[ 53 135 139 109 108 126 165] -> megik
[ 98 141 104 120 122  97 118] -> kika
[191 124 136 157 147 145 141] -> piv
[160 112 153 164 141 170 189] -> Zafa
size: [160 112 153 164 141] | 5
size: [160 112 153 164] | 4
size: [191 124 136 157 147 145] | 6

[133 130 125 115 119 114 140 133  90  99  98 144  84 125 118] -> Zafa
[ 64 136 150 121  93  84  77  97 127 164 146 129 125  95 169] -> piv
[ 77 113 117 146 121 107  97 123  92 137 152  75 108 125 119] -> keb
[190 152 126 148 165 168 152 158 155 116 121 139 147 151 110] -> kug
[169 112 110 141 145 157 177 141 175 131 142 127 160 139 116] -> Ratos
size: [ 77 113 117 146 121 107  97 123  92 137 152] | 11
size: [ 77 113 117] | 3
size: [ 64 136 150] | 3
size: [133 130 125 115 119 114 140 133  90  99  98] | 11
size: [ 77 113 117 146 121] | 5
size: [190 152 126 148 165 168] | 6
size: [ 77 113 117 146 121 107  97] | 7

[149 134 127 122 167  95 128 151 131 131 205 176 141 165 165 175 113 164
 152 144 156 135 157 142 105 121 107 139]  megik
[170 115 104 120 136 158 145 173 149  75  62  59 122  75  83  78 124  87
 175 132 156 117 164  82 119 174 112 127]  basu
[136 141 149 170 109 129 190 124 142 117 107 119 116 105 143 135 185 139
 101 104 125 114 110 130 107 134 110 126]  keb
[149 134 127 122 167  95 128 151 131 131 205 176 141 165 165 175 113 164
 124 140 147 135 150 173 117 128  87 145]  beve
[117 150 157 154 108 110 141 115 129 130 157 112 100 143 157 156 137 149
 100 105 118 100 107 153 124 115  93 123]  kug
[170 115 104 120 136 158 145 173 149  75  62  59  77  75  83  78 124  87
 175 132 156 117 164  82 119 174 112 127]  funik
[117 150 157 154 108 110 141 115 129 130 157 112 100 143 157 156 137  98
 190 158 167 144 179 102 110 167 105 145]  gitom
size: [170 115 104 120 136 158 145 173 149  75  62  59  77  75  83  78 124  87
 175 132 156 117 164] | 23
size: [117 150 157 154 108 110 141 115 129 130 157 112 100 143 157 156] | 16
size: [149 134 127 122 167  95 128 151 131 131 205 176 141 165 165 175 113 164
 152 144] | 20
size: [149 134 127 122 167  95 128 151 131 131 205 176 141 165 165 175 113 164
 124 140 147 135 150 173 117 128  87 145] | 28
size: [149 134 127 122 167  95 128 151 131 131 205 176 141 165 165 175 113 164
 152 144 156 135 157 142 105 121 107 139] | 28
size: [170 115 104 120 136 158] | 6
size: [117 150 157 154 108 110] | 6

[133 113 110  92 155  91 124 148 114 120 126 178 137 141] = tifod
[133 113 110  92 155  91 124 148 114 120 143 110 128 137] = piv
[134 100 102 131 121 128 128 158 103 121 123 134 129 128] = funik
size: [134 100 102 131 121 128 128 158 103 121 123 134 129 128] | 14
size: [134 100 102 131 121 128 128 158 103] | 9
size: [133] | 1
size: [133 113 110  92 155  91 124 148] | 8
size: [133 113 110  92 155  91 124] | 7
size: [133 113 110  92 155  91 124 148 114] | 9

[167 173 112 120  99]  keb
[124 107  94 125 129]  tifod
[169 169 154  77  82]  funik
[129 105  99 124 141]  megik
[172 179 122 114 105]  kika
[154 168 153  97  69]  kug
[177 175 121 131 100]  Ratos
[124 107  94 142 132]  gitom
[139 110  93 116 124]  basu
[177 175 121 131  66]  piv
[140 102  96 132 129]  Zafa
size: [177 175 121 131  66] | 5
size: [172 179 122 114 105] | 5
size: [124 107  94 142] | 4
size: [140 102  96 132] | 4
size: [154 168 153] | 3
size: [172 179 122] | 3

[128 149 108 192 160] -> kika
[110  86 125 153 158] -> piv
[109  67 128 152 165] -> Ratos
[180 102 121 164 177] -> funik
[153 161 108 188 159] -> megik
[136 106 123 154 157] -> kug
size: [110  86 125 153] | 4
size: [136 106 123 154] | 4
size: [109] | 1

[129 163 139 113 119 165 158 119 148 107 147 128 141 124 118 148 156]  basu
[162 134 139 143 194 165 135 187 145 144 147 139 142 166 144 153 118]  Ratos
[141 115 135 117 116 159 138 133 132  78 154 100 165 123 121 119 159]  megik
[117 110 114 119 121  96  91 121 107 145  94 130 100 122 128 108  99]  kika
[114 188 155 143 131 167 168 111 157 152 145 164 139 138 120 176 161]  kug
[112  96 100 122 101 127 128  87 125 130 103 109 151 125 107 124 152]  beve
size: [129 163 139 113 119 165 158 119 148 107 147 128 141] | 13
size: [117 110 114 119 121  96  91 121 107 145  94 130] | 12

[175  71 173 105 156 115  76] = piv
[ 87 137  60 150 103 168 160] = megik
[127 112 144 110  52 187 124] = funik
size: [ 87 137] | 2
size: [127 112 144 110] | 4

[117 127 128 129 128 128 128] : megik
[112 158  81 114 108 160  65] : tifod
[ 97 128 128 128 128 128 128] : kug
[174 128 128 129 127 128 129] : keb
[124 127 130 117 140 149 153] : gitom
[109 130 105 136 156 148 191] : basu
[112 129 129 129 129 128 128] : Zafa
[122 130 113 130 150 148 180] : piv
[160 189 149 122 155 116 139] : beve
[134 128 130 116 139 149 153] : funik
[156 121 174  70 116 164 107] : Ratos
size: [156 121 174  70 116] | 5
size: [ 97 128 128 128 128 128] | 6
size: [109 130 105 136] | 4

[ 82 116 182  98  98 181 117  84 173  71 100 186 112]  Ratos
[159 167 104  86 143 174 122  79 126  71 175 140  84]  kug
[ 82 116 182  98  98 181 117  84 173  71 139  76 158]  funik
size: [159 167 104  86 143 174 122  79 126  71 175 140  84] | 13
size: [ 82 116 182  98  98 181] | 6
size: [ 82 116 182  98] | 4
size: [159 167 104  86 143 174 122  79 126  71 175] | 11
size: [ 82 116 182  98  98 181 117  84 173  71 100 186 112] | 13

